Each row has a name. Each question is about the rows just above it.

vapap: [ 25   4 -12  30 -65   4 -55 -14]
ruzoz: [ 53  21 -45 -52  47 -49  37  10]
buvud: [ 80  25 -53  13 -27 -65 -26 -57]
Mafir: [  9   6 -21 -28  51 -36  37 -11]
tuz: [ 15   4 -11 -43  26   5  22 -12]
Zuko: [-71 -33  51  57 -58  67 -52 -17]
domi: [-11  -4   0 -29  40   1  30 -12]
Zeto: [-22  -6   2 -74 102   3  81 -11]
mami: [-23  -7   3 -56  80   2 -48 -12]
Zogat: [ 64  23 -44 -75  39 -23  36 -10]
goki: [ 63  23 -44 -75  42 -26  38 -10]
What comes right after [9] in the named rows? : [6]
Right after [81] comes : [-11]
What comes right after [-56] in the named rows? : [80]
Right after [-29] comes : [40]
What comes right after [-49] in the named rows? : [37]

domi: [ 21   5  67   3  25  25 -81   1   1 -16  14  -2 -21]
Mafir: [ 18   5  59   1  47  22  54   0   2 -19  10  -3 -18]
Zuko: [ 20   6  60  -3  28  11 -84   1   1 -18  11  -2 -17]
Zeto: [ 12  10  59 -17  -5   4 -71  -6   3  24  15   2 -15]
tuz: [ 10  10  53 -14   9  11 -83  -8   4  17  15   0 -17]
Sikag: [  4   7  55  -1  18  35 -80  -8   6  22  14  -2 -18]
Zogat: [ 28   4  58  -1 -18  20 -84   2   0 -13   9   0 -17]
goki: [  9   9   3 -17  38   2 -68  -2   2  37  12   3 -10]
mami: [  3   9  72  -8   3  21 -87  -6   5  23  16  -2 -17]
The row with [ 20   6  60  -3  28  11 -84   1   1 -18  11  -2 -17] is : Zuko
What comes right after [37] in the named rows? : [12]
What comes right after [55] in the named rows? : [-1]
What comes right after [7] in the named rows? : [55]
The entry that follows [-19]: : [10]
Whose row is [  3   9  72  -8   3  21 -87  -6   5  23  16  -2 -17]? : mami

goki: [-42  43  91  82  54  32 -62]
Zeto: [ 33   2   5 -29  69   6 -20]
vapap: [ 33   3  62 -29   3   6  40]
Mafir: [-42  43  91  82  54  -7 -62]
buvud: [ 33  36   7 -29  69   6  40]
The entry that follows [36]: : [7]
The entry that follows [7]: : [-29]
What comes right after [2] in the named rows? : [5]
[ 33   3  62 -29   3   6  40] is in which row? : vapap
Right after [62] comes : [-29]
Right after [5] comes : [-29]
Which row holds [ 33   2   5 -29  69   6 -20]? : Zeto

vapap: [-11  48  12   3  -6 -10  12  16 -18 -20 -24   1  11 -32 -18  -6   4  -1
 -21   2  -4   5   5   3  16  56  -4  10  19  13  23  38  12  -6   8  25
   5 -11  -1  -2   8   6 -29 -11  -3  -6   3]
goki: [  0   1   3  -6  -4  56   6 -12  -7  28  10   2  -4  22   0 -17 -14  -6
 -42  -5   1  -4   8  -2  -8  40  -1 -17  15   2  -1   3  -8   5  15  -7
   7  51 -24  16   2   8   8 -28  -2  -6  -1]
ruzoz: [-21 -25  31   2   1   6 -27   4   1 -17 -21  -9  -1 -35   4  13   5 -16
   7 -12   1   3  22   4 -16  29 -13   5 -10   1   2  31  -2   1  15  11
 -16  28  22   5  -3   8  37 -10 -21 -13  -7]
Zeto: [  4  24 -25   1  -2  16 -14  -9  15  -8 -10  10   1 -22  -9  -4   6  16
 -61  -6  -5  -2  -4  -6  -3  25  -3   8  28 -17  18  -7  -5  30 -19 -19
 -31  50   6  -2   6  -8  24 -36 -23  17   1]
domi: [  1 -62  -1 -36   3  14  16  -6   1  -3   2   5  -5  22   6  14  12  14
  -4 -11  -2   1 -10  15   9 -21  -7  -2  -9   2 -20  33  14  -1   7  37
 -16 -35 -12   6 -13 -14  15 -64 -14  -7  15]
Zuko: [-11  48  12   3  -6 -10  12  16 -18  -2 -24   1  11 -32 -18  -6   4  -1
 -21   2  -4   5   5   3  16  56  10  10  19  13  23  38  12  -6   8  25
   5 -11  -1  -2   8   6 -29 -11  -3  -6   3]
Sikag: [  4  24 -25   1  -2  16 -14  -9  15  -8 -10  10   1 -22  -9  -4   6  16
 -61  -6  -5  -2  -4  -6  -3  25  -3   8  28 -17  18  -7  -5  30 -19 -19
 -31  50   6  -2   6 -29   8  26  -3  -8  -2]
buvud: [  1 -42 -14 -14   3  16  29 -16 -20  -5  -1 -12  -5   9  -1  42   1  -7
 -87 -11  -6   0   4  -7   4 -90   9  34 -26  -4 -17  13  -1   7 -11  -3
  10   1 -22  12   3  -5   2  50 -13   2   1]
Mafir: [ -8  16   4   1  -9 -33  29 -25 -15  18  12   3 -16 -16 -22 -25  -3 -13
 -17   3  -8   5  -4   1  -3 -85  -4   4  -7  -5 -11 -18  -7  11   4  27
 -18 -13 -30  10  -7  20   8   6  -4   1   5]
mami: [  -1   60    1   12   -5  -18  -38   -2   28    3  -10   -4    1   -3
   12   15    2   -8 -106   -1    0    3   28    9   -3   11  -12  -15
  -13   14  -15  -13   18   11    4  -34   16  -16  -25    4  -12  -19
  -18   11   11    2    4]
Zogat: [ 38   1   3 -14   8 -48   9  12  54  12   5  -1   5 -17  -4   2  22   3
  20  -9  -3  10  24  -3 -25 -16  10 -30   7  -1 -10  40  -1  13   5  -7
  19  -1 -23   1   4 -39  15  17 -13   5  12]
tuz: [  4 -10  -9  -2 -10  30  21 -10   6 -12 -21  -9   2  -2   4   9  10 -10
 -45   6 -10  11  16  -2 -35 -97   7  24  -9  13  -3   4   4   2   8 -24
   2 -19  -4  16 -11  30 -33  -7   3   2  12]
The row with [  4  24 -25   1  -2  16 -14  -9  15  -8 -10  10   1 -22  -9  -4   6  16
 -61  -6  -5  -2  -4  -6  -3  25  -3   8  28 -17  18  -7  -5  30 -19 -19
 -31  50   6  -2   6  -8  24 -36 -23  17   1] is : Zeto
The row with [  -1   60    1   12   -5  -18  -38   -2   28    3  -10   -4    1   -3
   12   15    2   -8 -106   -1    0    3   28    9   -3   11  -12  -15
  -13   14  -15  -13   18   11    4  -34   16  -16  -25    4  -12  -19
  -18   11   11    2    4] is : mami
Whose row is [ -8  16   4   1  -9 -33  29 -25 -15  18  12   3 -16 -16 -22 -25  -3 -13
 -17   3  -8   5  -4   1  -3 -85  -4   4  -7  -5 -11 -18  -7  11   4  27
 -18 -13 -30  10  -7  20   8   6  -4   1   5]? : Mafir

Zuko: [-13 -21 -66 -98 -65  -2]
goki: [ 62   7 -39   7 -10 -31]
Zeto: [-96  -5 -72 -95 -59 -11]
Mafir: [ 82  23 -54   8 -21 -15]
ruzoz: [ 88  11 -38 -10 -20 -10]
buvud: [ 88  15 -38 -10 -20 -10]
The entry that follows [-39]: : [7]
The entry that follows [-95]: : [-59]

domi: [-16  -9  23   6 -17 -24   5  -4   4 -12 -14 -23  57  18   5  17 -17 -22
 -23   4 -96  -4  -9  -5   7  -4  -5  44 -28 -16  13]
Zeto: [-14 -18  16   6 -19 -31  34 -20  25 -12 -13  -5 -43  10   7  12 -14 -33
 -36   6  26 -18 -13 -20  22  -6  -9 -29 -30 -15   8]
tuz: [-10  -3  12   4 -14 -60  56  -4  46 -11 -15 -15  20   7  25   7 -11 -55
 -60  22 -59  -3 -16  -5   2  -7  -3  17 -61 -11   6]
Right after [44] comes : [-28]
What comes right after [2] in the named rows? : [-7]
[-10  -3  12   4 -14 -60  56  -4  46 -11 -15 -15  20   7  25   7 -11 -55
 -60  22 -59  -3 -16  -5   2  -7  -3  17 -61 -11   6] is in which row? : tuz

tuz: [ 70  17 -14 100  64]
vapap: [61 23 -5 64 36]
Zuko: [ -96   -1   -7 -109   36]
Zeto: [ -56  -85 -113  -61  -39]
Zogat: [31 53 58 54 25]
mami: [51 31 17 87 36]
Mafir: [ -96   -1   -7 -109  -55]
ruzoz: [37 31 30 14 -2]
goki: [-3 87 57 24 39]
Sikag: [  5 -15 -40  52   9]
domi: [-31   7  11 -29  24]
Right after [30] comes : [14]
Which row holds [-31   7  11 -29  24]? : domi

Mafir: [ 66  87  74 -18   5 -76]
vapap: [  16 -109  -39  -42   49   47]
Zogat: [  16 -109  -39  -16  -36   65]
buvud: [-66 -64   8  35 -41  75]
The entry that follows [87]: : [74]
The entry that follows [-41]: : [75]

ruzoz: [ -13  -99   -8  -15  -42  -88 -102   80  -72  -58  -42  -63  -24 -103
   29  -12  -55  118   87  116   95 -115  -88  -72    2   82  -44   67
    4  -87   47   64  -31  -39  -87  -23 -106  -44  -99   98   15   12
 -110   71   -2  -65  105   54  -42]
Sikag: [ 119   -4  -49   46  -36   30  -76  -92 -105 -118   33 -103  -82 -113
  -55 -100   55  -84  -24   94    8  -69   99   54  -28  -53  -48   -9
   49  -98  103  -43  -59  -52  -79  101   24  -96 -101   92  -31  105
  -13    9  -84  -26 -114   97    7]
domi: [ -13  -99   -8  -15  -42  -37 -102   80  -72  -58  -42  -63  -24 -103
   29  -12  -55  118   87  116   95 -115  -88  -72    2   82  -44   67
    4  -87   47   64  -31  -39  -87  -23 -106  -44  -99   98   15   12
 -110   41    7  114  -98  -80   82]
Zuko: [ 102  -42  -11   50  -13  -64   33  118   20  -62   28  -77   59  107
  -11  -37  105   72 -116   28  -84  117  -89   27   33   28 -107  -33
   53  -16   58   78  -44   85  -35   97   21 -104  103    2 -101   -2
  -70   80  -75   35 -109  -30  108]
buvud: [  90  117   -5   78   32   -9   84   72   52   39   78  -48   91  -68
   73   27  -52   50  -75  -36  -33  -23  -26   54   37  -48  104   74
   72  104   61  102  108 -112  -63   52  112  -63   87  117   60   79
   -5  -24   64  -38  111  -92  -59]
Zeto: [ 119   -4  -49   46  -36   30  -46  -92 -105 -118   33 -103  -82 -113
  -55 -100   55  -84  -24   94    8  -69   99   54  -28  -53  -48   -9
   49  -98  -91  -43  -59  -52  -79   98   24  -96 -101   92  -31  105
  -13    9  -84  -26 -114   97    7]
Whose row is [ 119   -4  -49   46  -36   30  -76  -92 -105 -118   33 -103  -82 -113
  -55 -100   55  -84  -24   94    8  -69   99   54  -28  -53  -48   -9
   49  -98  103  -43  -59  -52  -79  101   24  -96 -101   92  -31  105
  -13    9  -84  -26 -114   97    7]? : Sikag
The entry that follows [84]: : [72]
Where do [ -13  -99   -8  -15  -42  -88 -102   80  -72  -58  -42  -63  -24 -103
   29  -12  -55  118   87  116   95 -115  -88  -72    2   82  -44   67
    4  -87   47   64  -31  -39  -87  -23 -106  -44  -99   98   15   12
 -110   71   -2  -65  105   54  -42] appear? : ruzoz

Zogat: [-10 -31   5  39 -77 -70 -70  25 -45  50   3  40 -55  -2  41  32  34  -7
 -41 -73 -21  33  53]
tuz: [ -9 -24  10  64 -90 -69 -78   9 -48  61 -12  27 -64 -22  57  34  42   2
 -45 -84  13  65  63]
Zuko: [ -4  13  -4 -38  62  48  62 -17  21 -39  10 -42  20   2 -32 -60 -25  14
  18  63  17 -35 -46]
mami: [ 10 -25   1  68 -72 -63 -71   6 -35  35  -1   0 -39  12  38  -5  16   4
 -24 -94 -17  49  78]
ruzoz: [ -3  -1   4   7   7   6  10  17  -6 -18  13  47  -2   4 -15  43 -10   0
 -17   6 -27  -3   1]
vapap: [  4 -45 -12  27 -20 -10 -16   5 -36 -15   3  29 -31 -10 -15  48   5  -7
 -43 -31 -41  15  26]
Zeto: [  6  12  10  39 -23 -15 -13 -15   8   1  11 -50  -2  17  17 -66   0   9
  13 -14  11  36  58]
buvud: [  6   8   0  20  10  16  17   6   9  -8  20  -3  15   6   9  -3 -20   9
  20  19  -8  18  27]
goki: [  8  50  -1  42 -38 -26 -27 -25  49  -3   4 -64  39   7  10 -72 -19   0
  59 -32  29  26  34]
Right after [-63] comes : [-71]
Whose row is [ -9 -24  10  64 -90 -69 -78   9 -48  61 -12  27 -64 -22  57  34  42   2
 -45 -84  13  65  63]? : tuz
The entry that follows [14]: : [18]

mami: [-80  10  22  -5  23  33   9]
Zuko: [-25 -23 -37  89   2 -12   6]
goki: [-42  11  21 -74  29  11  82]
tuz: [-11 -20 -27 -21  14  15  42]
ruzoz: [ 72 -15 -30  -1 -29   0  34]
buvud: [-11 -21  -1  -1  -3   8  31]
vapap: [ 72 -15 -30  -1   6  23  -6]
Mafir: [  5   5   4  56 -13   1 -22]
domi: [ 72 -15 -30  -1 -29 -43  19]
Zeto: [-93  44  25  46 -10   8  -6]
Right after [10] comes : [22]
Right after [2] comes : [-12]
What comes right after [22] in the named rows? : [-5]
What comes right after [4] in the named rows? : [56]

tuz: [-57  -5  80 -39   9   9  13 -15  -2  40  -3 -20 -47  10 -17  -6   3  44
  36  15 -17 -18 -14  26  -7  53  -3  26  53 -12  -2   2]
vapap: [ -1 -13 -25  40 -69   2   0 -34 -23   1 -26  30 -32 -66  21  43  26  38
 -10  47  26 -24  -5 -18  23  26   7 -37 -19 -15  10 -20]
goki: [-51 -10  71  13 -32  -9  16 -24  -4  36   0 -15 -58  -6  -2  27  29  68
  31  29  -1 -23   9   6 -19  45   0  -1  41 -11  -7  -9]
ruzoz: [ -2  -5  18  85 -50 -44  12  -4  11   3  25 -15 -20   8  19  48  44  45
   5   7  14  -2  51 -28 -44 -20  -1 -32  -2   8 -19 -12]
Zogat: [-53  -9  78   8 -23 -12  17 -19   1  38   6 -22 -55   6  -5  22  28  65
  33  22  -6 -19  11   9 -25  41  -3   4  46  -8 -10  -6]
domi: [ -1  -5  17  85 -49 -45  11  -3  10   2  25 -15 -19  10  20  48  45  42
   4   6  14  -1  52 -29 -45 -21  -2 -32  -3   8 -19 -13]
Zuko: [-13  -6 -37  83  -6 -28   1 -10  -3 -17   4  13  -3 -27  28  48  35  21
 -17  17  27  -2  34 -36 -13 -25   4 -45 -34 -25  -6 -19]
buvud: [ 15  10  15  36  27 -39   5  35  30 -12  45 -34  29  67   0  -3   7 -17
   3 -44 -10  28  47 -11 -53 -55  -7   4   1  24 -23  10]
Mafir: [-13  -8 -15 -56 -10  46  -7 -28 -29   9 -45  33 -21 -20  -6 -10 -18   4
  -3  37   4 -23 -55  17  58  55   7   6   1 -23  26  -4]
Sikag: [ 24  -6 -37  83 -62 -28   1 -10  -3 -17   4  13  -3 -27  28  48  35  21
 -17  17  27  -2  34 -36 -13 -25   4 -45 -34   4  -6 -18]
Right after [68] comes : [31]
What comes right after [-47] in the named rows? : [10]
Whose row is [-13  -6 -37  83  -6 -28   1 -10  -3 -17   4  13  -3 -27  28  48  35  21
 -17  17  27  -2  34 -36 -13 -25   4 -45 -34 -25  -6 -19]? : Zuko
The entry that follows [42]: : [4]
Whose row is [-13  -8 -15 -56 -10  46  -7 -28 -29   9 -45  33 -21 -20  -6 -10 -18   4
  -3  37   4 -23 -55  17  58  55   7   6   1 -23  26  -4]? : Mafir

buvud: [-62 -97 -33 -27]
domi: [-55 -99 -41  -5]
goki: [-56 -94 -40 -38]
What comes right after [-41] in the named rows? : [-5]
The entry that follows [-56]: : [-94]

buvud: [-21  68 -50  97  20]
Zogat: [ -5  26 -16  27 -16]
domi: [-8 21 61 -1 38]
Mafir: [ 75  16 -39  -6  18]
Zuko: [ -5 -79 -16  27 -11]
ruzoz: [-8 21 61 33 63]
mami: [ -5 -79 -19  -2 -53]
Sikag: [  8  19  50 104  21]
Zeto: [-53  29 -71  -9 -12]
goki: [ 67  -6 -67 -47  71]
Right after [-2] comes : [-53]
Right after [-1] comes : [38]
The entry that follows [-39]: : [-6]
The entry that follows [-71]: : [-9]
The entry that follows [67]: : [-6]

